Here is a tiny trained network, its code and every weight. The questions are about switching its units off for an input and a target symbol, where a switched-off unit gives its printed mean instead of its output.

import numpy as np


def w(rows, s, z=0):
    codes = np.array(rows[::2]) - 128.0
    scale = np.full(codes.shape[1], s)
    scale[-1] = z or s
    return codes * scale


def f(y):
    return y / 2 * (1 + np.tanh(0.7978845608 * (y + 0.044715 * y**3)))


def softmax(a):
    e = np.exp(a - a.max(-1, keepdims=True))
    return e / e.sum(-1, keepdims=True)


def log_softmax(a):
    a = a - a.max(-1, keepdims=True)
    return a - np.log(np.exp(a).sum(-1, keepdims=True))


def net(x, mask):
    ids = ['αβζηθμξπφ'.index(c) for c in x.split()]
    T = len(ids)
    res = E[ids] + P[:T]
    u = 0
    for l in range(3):
        r = res
        for j in range(2):
            rows = slice(4 * j, 4 * j + 4)
            q, k, v = (r @ M[l][rows].T for M in (Q, K, V))
            z = softmax(np.where(np.tri(T) > 0, q @ k.T / 4**0.5, -1e9)) @ v
            o = O[l][rows]
            res = res + np.where(mask[u + j], z, o[:, -1]) @ o[:, :-1]
        u += 2
        y = f(res @ A[l][:, :-1].T + A[l][:, -1])
        res = res + np.where(mask[u : u + 8], y, B[l][:, -1]) @ B[l][:, :-1]
        u += 8
    return log_softmax(res[-1] @ U[:, :-1].T + U[:, -1])


Q, K, V, O, A, B = {}, {}, {}, {}, {}, {}
E = w([
[64,137,58,171],'α',
[87,80,157,199],'β',
[105,27,105,9],'ζ',
[139,124,147,119],'η',
[76,192,69,138],'θ',
[188,174,47,56],'μ',
[48,150,167,174],'ξ',
[65,169,99,53],'π',
[226,121,212,76],'φ',
],0.015)
P = w([
[117,145,143,83],'0',
[127,73,173,103],'1',
[131,107,181,113],'2',
[148,122,160,79],'3',
[149,141,121,15],'4',
[187,143,142,2],'5',
],0.0071)
Q[0] = w([
[148,159,200,179],'L0H1',
[165,135,123,121],'L0H1',
[122,180,145,138],'L0H1',
[112,164,118,105],'L0H1',
[106,137,105,149],'L0H2',
[204,3,127,93],'L0H2',
[121,120,142,66],'L0H2',
[145,96,174,149],'L0H2',
],0.014)
K[0] = w([
[123,132,152,196],'L0H1',
[163,119,64,155],'L0H1',
[105,211,106,149],'L0H1',
[129,188,176,73],'L0H1',
[93,52,123,161],'L0H2',
[137,139,138,74],'L0H2',
[4,136,100,101],'L0H2',
[134,55,174,85],'L0H2',
],0.011)
V[0] = w([
[176,110,44,137],'L0H1',
[75,51,157,170],'L0H1',
[65,146,219,255],'L0H1',
[106,88,82,157],'L0H1',
[99,238,137,106],'L0H2',
[216,128,87,110],'L0H2',
[118,156,15,146],'L0H2',
[67,150,179,136],'L0H2',
],0.0077)
O[0] = w([
[154,123,157,180,131],'L0H1',
[179,145,66,104,92],'L0H1',
[180,116,38,2,2],'L0H1',
[113,153,90,161,116],'L0H1',
[132,205,135,179,153],'L0H2',
[81,136,157,119,114],'L0H2',
[157,95,138,202,157],'L0H2',
[124,172,75,106,134],'L0H2',
],0.0068,0.0067)
A[0] = w([
[171,251,255,238,44],'L0N1',
[246,79,104,119,44],'L0N2',
[5,86,9,242,199],'L0N3',
[81,75,125,37,178],'L0N4',
[162,97,200,34,9],'L0N5',
[152,147,210,220,94],'L0N6',
[55,74,76,127,199],'L0N7',
[168,118,64,168,63],'L0N8',
],0.0067,0.0013)
B[0] = w([
[83,53,98,156,250],'L0N1',
[76,165,89,199,115],'L0N2',
[163,202,141,180,253],'L0N3',
[137,110,125,220,160],'L0N4',
[136,196,184,182,158],'L0N5',
[202,124,80,105,193],'L0N6',
[175,115,186,122,168],'L0N7',
[254,179,120,105,120],'L0N8',
],0.0074,0.0053)
Q[1] = w([
[18,146,233,121],'L1H1',
[231,111,96,38],'L1H1',
[35,2,154,133],'L1H1',
[198,122,217,218],'L1H1',
[132,193,147,148],'L1H2',
[238,103,27,201],'L1H2',
[167,90,158,121],'L1H2',
[235,140,45,58],'L1H2',
],0.0071)
K[1] = w([
[202,127,62,144],'L1H1',
[164,67,145,156],'L1H1',
[129,173,180,171],'L1H1',
[110,150,73,7],'L1H1',
[239,123,74,46],'L1H2',
[19,96,100,137],'L1H2',
[136,165,89,125],'L1H2',
[46,205,79,208],'L1H2',
],0.011)
V[1] = w([
[82,215,72,159],'L1H1',
[143,217,190,255],'L1H1',
[195,152,147,242],'L1H1',
[53,11,166,199],'L1H1',
[190,142,203,185],'L1H2',
[162,76,102,219],'L1H2',
[59,130,58,82],'L1H2',
[140,168,120,171],'L1H2',
],0.0077)
O[1] = w([
[162,161,110,40,182],'L1H1',
[190,173,153,146,255],'L1H1',
[196,113,130,169,201],'L1H1',
[69,189,102,198,160],'L1H1',
[216,126,78,146,196],'L1H2',
[181,119,95,148,157],'L1H2',
[61,105,139,100,70],'L1H2',
[88,151,171,2,144],'L1H2',
],0.0066,0.007)
A[1] = w([
[101,94,76,99,115],'L1N1',
[108,114,151,32,165],'L1N2',
[133,135,112,168,24],'L1N3',
[140,254,78,148,199],'L1N4',
[187,124,124,68,158],'L1N5',
[36,159,132,154,58],'L1N6',
[153,66,112,152,5],'L1N7',
[125,118,129,157,81],'L1N8',
],0.0097,0.0025)
B[1] = w([
[89,31,93,81,123],'L1N1',
[207,88,105,222,143],'L1N2',
[82,149,72,95,152],'L1N3',
[126,13,141,42,254],'L1N4',
[83,88,37,156,156],'L1N5',
[129,195,48,172,141],'L1N6',
[175,253,134,129,133],'L1N7',
[186,193,95,32,139],'L1N8',
],0.0047,0.0095)
Q[2] = w([
[145,167,137,74],'L2H1',
[92,191,137,105],'L2H1',
[132,110,54,151],'L2H1',
[53,118,171,126],'L2H1',
[71,39,78,100],'L2H2',
[233,2,152,160],'L2H2',
[99,207,188,113],'L2H2',
[82,61,100,137],'L2H2',
],0.0093)
K[2] = w([
[90,193,170,235],'L2H1',
[241,72,150,206],'L2H1',
[67,166,74,111],'L2H1',
[185,167,100,171],'L2H1',
[159,218,112,138],'L2H2',
[105,162,244,133],'L2H2',
[114,73,53,138],'L2H2',
[147,104,165,1],'L2H2',
],0.009)
V[2] = w([
[49,171,156,99],'L2H1',
[123,111,233,138],'L2H1',
[66,253,110,113],'L2H1',
[126,145,65,120],'L2H1',
[172,125,51,111],'L2H2',
[92,141,6,162],'L2H2',
[122,81,102,142],'L2H2',
[89,186,140,162],'L2H2',
],0.011)
O[2] = w([
[58,226,151,99,2],'L2H1',
[136,155,1,136,106],'L2H1',
[196,126,208,68,51],'L2H1',
[120,59,207,141,134],'L2H1',
[156,52,176,115,146],'L2H2',
[126,113,174,158,64],'L2H2',
[40,75,97,198,122],'L2H2',
[110,235,206,148,113],'L2H2',
],0.0063,0.0055)
A[2] = w([
[202,138,94,201,192],'L2N1',
[129,211,194,189,3],'L2N2',
[93,90,65,209,139],'L2N3',
[81,147,16,121,65],'L2N4',
[126,102,125,70,114],'L2N5',
[173,63,80,166,136],'L2N6',
[130,254,140,88,161],'L2N7',
[182,188,206,165,169],'L2N8',
],0.0072,0.008)
B[2] = w([
[101,201,176,50,248],'L2N1',
[254,148,70,212,138],'L2N2',
[157,71,163,115,187],'L2N3',
[214,141,156,121,133],'L2N4',
[158,145,119,53,130],'L2N5',
[64,222,170,183,222],'L2N6',
[94,143,100,103,177],'L2N7',
[54,79,83,41,185],'L2N8',
],0.0057,0.012)
U = w([
[218,63,109,111,73],'α',
[67,49,71,121,54],'β',
[112,149,212,179,47],'ζ',
[106,142,1,168,109],'η',
[95,104,141,25,81],'θ',
[97,163,187,144,182],'μ',
[55,75,72,107,166],'ξ',
[83,140,84,87,252],'π',
[204,129,131,84,189],'φ',
],0.0082,0.0033)

Each question gives the input, a string of symbols that net reads in full, and the target symbol t.
The units are the heads (4 rows each of Q, K, V and O) and the neurons (one row each of A and B). Each row of codes is followed by its name. A weight is (code - 128) times the scale printed after its matrix; where a second scale follows, it is the last column's (O, A, B and U).
mask holds one flag per unit, layer by layer, with each layer's heads first. A switched-off unit (its flag False) gives its mean, the last column of its rows in O or B, instead of its output. The means were averaged over made-up inputs and are rounded, as every weight is.
A unit's drop is (log p(t) with every unit on - log p(t) with that unit switched off) / (log p(t) with every unit on - log p(t) with every unit switched off).
The circuit of an input: a set's keep is (log p(t) with only the set's units on - log p(t) with every unit switched off) / (log p(t) with every unit on - log p(t) with every unit switched off). Starting from the 12 units with the biggest drops (on a tie, the unit counted first), units are removed one at a time, each time the one whose removal leaves the highest keep (on an exact tie, the one counted first), for as long as the keep stays at least 0.8.
units of the circuit, in order: the units of the circuit, biggest drop first
k most important neurons: the k neurons with the biggest drops, biggest first
top k neurons in layer l: the k neurons of layer l with the biggest drops, biggest first
which heads matter: for each layer, one digit per head in row order, 1 if its drop is at least 0.15 and else 0, layers parted by /
drop of u: that unit's drop, to one decimal
input φ φ η β, target η: units of the circuit, in order -> (L2H1)
input β β α, target β: units of the circuit, in order -> (L0H1; L1H1; L2H2)
input π α θ φ, target θ: units of the circuit, in order -> (L2N8; L2H1; L1H2; L0H1)
input π α θ, target θ: which heads matter -> 10 / 11 / 10
input θ α θ, target φ: units of the circuit, in order -> (L1H1; L0N3; L0H2)
input θ α α φ α, target φ: units of the circuit, in order -> (L0N3; L1H1; L1H2)
input π α μ, target θ: which heads matter -> 00 / 11 / 10
input α θ α, target α: which heads matter -> 11 / 10 / 01
input φ α φ α, target φ: which heads matter -> 00 / 01 / 01
input μ θ ζ, target μ: 2 most important neurons -> (L0N1; L2N1)
input α μ μ, target ζ: which heads matter -> 11 / 00 / 10
input μ μ β μ π, target ζ: units of the circuit, in order -> (L0H1; L1H1)
input π θ φ φ, target θ: top 2 neurons in layer 2 -> (L2N8; L2N7)
input π α β α, target θ: top 2 neurons in layer 1 -> (L1N6; L1N4)
input μ π μ μ θ μ, target ζ: units of the circuit, in order -> (L0H1)
input α α φ θ, target α: which heads matter -> 00 / 10 / 01
input α θ θ β, target α: which heads matter -> 11 / 10 / 01
input β η β, target ξ: 2 most important neurons -> (L0N3; L1N1)
input α α α φ α, target α: top 2 neurons in layer 1 -> (L1N5; L1N4)
input μ η μ α, target ζ: top neuron in layer 0 -> (L0N1)
input α α β α φ β, target α: top 3 neurons in layer 0 -> (L0N3; L0N1; L0N8)
input ξ β ξ, target ξ: drop of L1H1 -> 0.4
input α η μ α μ α, target ζ: drop of L0H1 -> 0.6
input π α α ξ θ, target θ: drop of L1H1 -> 0.2
input α α α π, target α: drop of L0N1 -> 0.1
